Below are the code and all the weights of a small trained network. Each question names an input and a class and asks about switching units off, where a switched-off unit gives its printed mean instead of its output.

import numpy as np


def w(rows, s, z=0):
    codes = np.array(rows[::2]) - 128.0
    scale = np.full(codes.shape[1], s)
    scale[-1] = z or s
    return codes * scale


def f(y):
    return np.maximum(y, 0)


def log_softmax(a):
    a = a - a.max(-1, keepdims=True)
    return a - np.log(np.exp(a).sum(-1, keepdims=True))


def net(x, mask):
    res = np.array(x, float).reshape(1, 8) / 4 @ E
    y = f(res @ A[0][:, :-1].T + A[0][:, -1])
    res = res + np.where(mask, y, B[0][:, -1]) @ B[0][:, :-1]
    return log_softmax(res[-1] @ U[:, :-1].T + U[:, -1])


A, B = {}, {}
E = w([
[127,154,131,133,66,215,169],'x0',
[85,129,93,155,93,156,189],'x1',
[137,42,141,81,145,146,147],'x2',
[181,196,149,68,86,188,141],'x3',
[110,155,2,181,167,192,54],'x4',
[120,144,23,91,107,88,67],'x5',
[175,49,168,161,44,160,87],'x6',
[108,95,164,103,115,188,45],'x7',
],0.0077)
A[0] = w([
[116,57,228,187,185,103,108,224],'N1',
[58,64,207,127,181,90,240,197],'N2',
[133,56,30,179,121,94,136,112],'N3',
[125,44,59,89,165,63,14,221],'N4',
[127,199,95,101,190,203,227,251],'N5',
[29,214,176,97,166,178,185,255],'N6',
[226,67,118,25,93,136,107,205],'N7',
[64,133,97,199,41,207,91,202],'N8',
[138,245,66,182,253,161,72,243],'N9',
],0.0062,0.0034)
B[0] = w([
[212,65,140,157,127,117,32,241],'N1',
[141,104,38,126,126,61,129,245],'N2',
[98,148,164,120,148,184,97,186],'N3',
[110,215,165,209,254,167,6,247],'N4',
[165,71,118,127,152,85,185,233],'N5',
[224,58,114,76,90,65,117,233],'N6',
[131,152,207,93,209,171,131,206],'N7',
[132,97,92,167,98,218,92,222],'N8',
[143,97,45,161,151,29,49,255],'N9',
],0.008,0.0073)
U = w([
[149,74,41,139,100,75,104,240],'0',
[185,138,231,128,182,187,94,99],'1',
[107,160,82,62,101,80,255,4],'2',
[63,141,141,185,24,232,145,64],'3',
[54,201,91,182,195,105,86,161],'4',
],0.0071,0.0025)

Each question gives the input, the list of numbers given to net, and the class t.
The units are the neurons (one row each of A and B). Each row of codes is followed by its name. A weight is (code - 128) times the scale printed after its matrix; where a second scale follows, it is the last column's (A, B and U).
mask holds one flag per neuron, in row order. A switched-off neuron (its flag False) gives its mean, the last column of its row in B, instead of its output. The means were averaged over made-up inputs and are rounded, as every weight is.
A unit's drop is (log p(t) with every unit on - log p(t) with that unit switched off) / (log p(t) with every unit on - log p(t) with every unit switched off).
The circuit of an input: a set's keep is (log p(t) with only the set's units on - log p(t) with every unit switched off) / (log p(t) with every unit on - log p(t) with every unit switched off). Starting from all 9 units, units are removed one at a time, each time the one whose removal leaves the highest keep (on an exact tie, the one counted first), for as long as the keep stays at least 0.8.
units of the circuit, in order: the units of the circuit, biggest drop first
unit that matters most: the unit with the biggest drop
k most important neurons: the k neurons with the biggest drops, biggest first
drop of u: that unit's drop, to one decimal
input [0,-1,4,-7,-4,3,0,7], class 4: units of the circuit, in order => (N4)
input [-2,0,5,-3,-6,5,-3,-3], class 4: 3 most important neurons => (N4; N6; N5)
input [0,7,8,-3,-4,8,-8,-8], class 2: units of the circuit, in order => (N1; N9)
input [-1,0,-7,5,0,-8,1,-7], class 2: 2 most important neurons => (N4; N1)
input [-5,7,-4,1,-2,-7,0,0], class 0: units of the circuit, in order => (N2; N4)
input [6,8,5,8,5,3,3,-2], class 3: 3 most important neurons => (N8; N9; N2)
input [-2,6,0,8,-1,-2,7,-6], class 2: units of the circuit, in order => (N4; N1)
input [2,4,-6,-8,6,-3,7,-2], class 3: units of the circuit, in order => (N8; N2; N3)
input [-8,8,-5,7,-6,-2,-5,-5], class 2: units of the circuit, in order => (N1; N4)
input [7,-3,-2,6,0,0,6,8], class 3: 2 most important neurons => (N8; N4)
input [7,-2,-4,-6,6,-2,-5,0], class 0: units of the circuit, in order => (N4; N9)
input [8,-2,-7,1,3,-4,-7,3], class 0: 2 most important neurons => (N6; N9)
input [-2,-7,5,5,5,1,-6,8], class 4: 2 most important neurons => (N9; N4)
input [4,-2,-6,-8,-8,-7,3,-6], class 0: most important neuron => (N2)
input [-2,-8,4,3,5,8,4,8], class 1: 2 most important neurons => (N7; N2)
input [4,-5,0,6,8,3,2,7], class 4: 2 most important neurons => (N9; N6)
input [-3,0,6,4,-7,-3,-7,4], class 0: 2 most important neurons => (N2; N6)
input [4,-3,1,-1,-2,-4,-2,-6], class 2: 2 most important neurons => (N9; N4)
input [-1,-5,-5,-6,-3,-1,-7,-3], class 0: drop of N1 => 0.0
input [0,-5,-1,3,-4,0,-3,-4], class 2: drop of N1 => 0.2
input [-5,-5,3,2,6,-6,-5,-3], class 0: unit that matters most => N9
input [7,2,2,4,-8,-5,-8,4], class 2: drop of N4 => 0.1
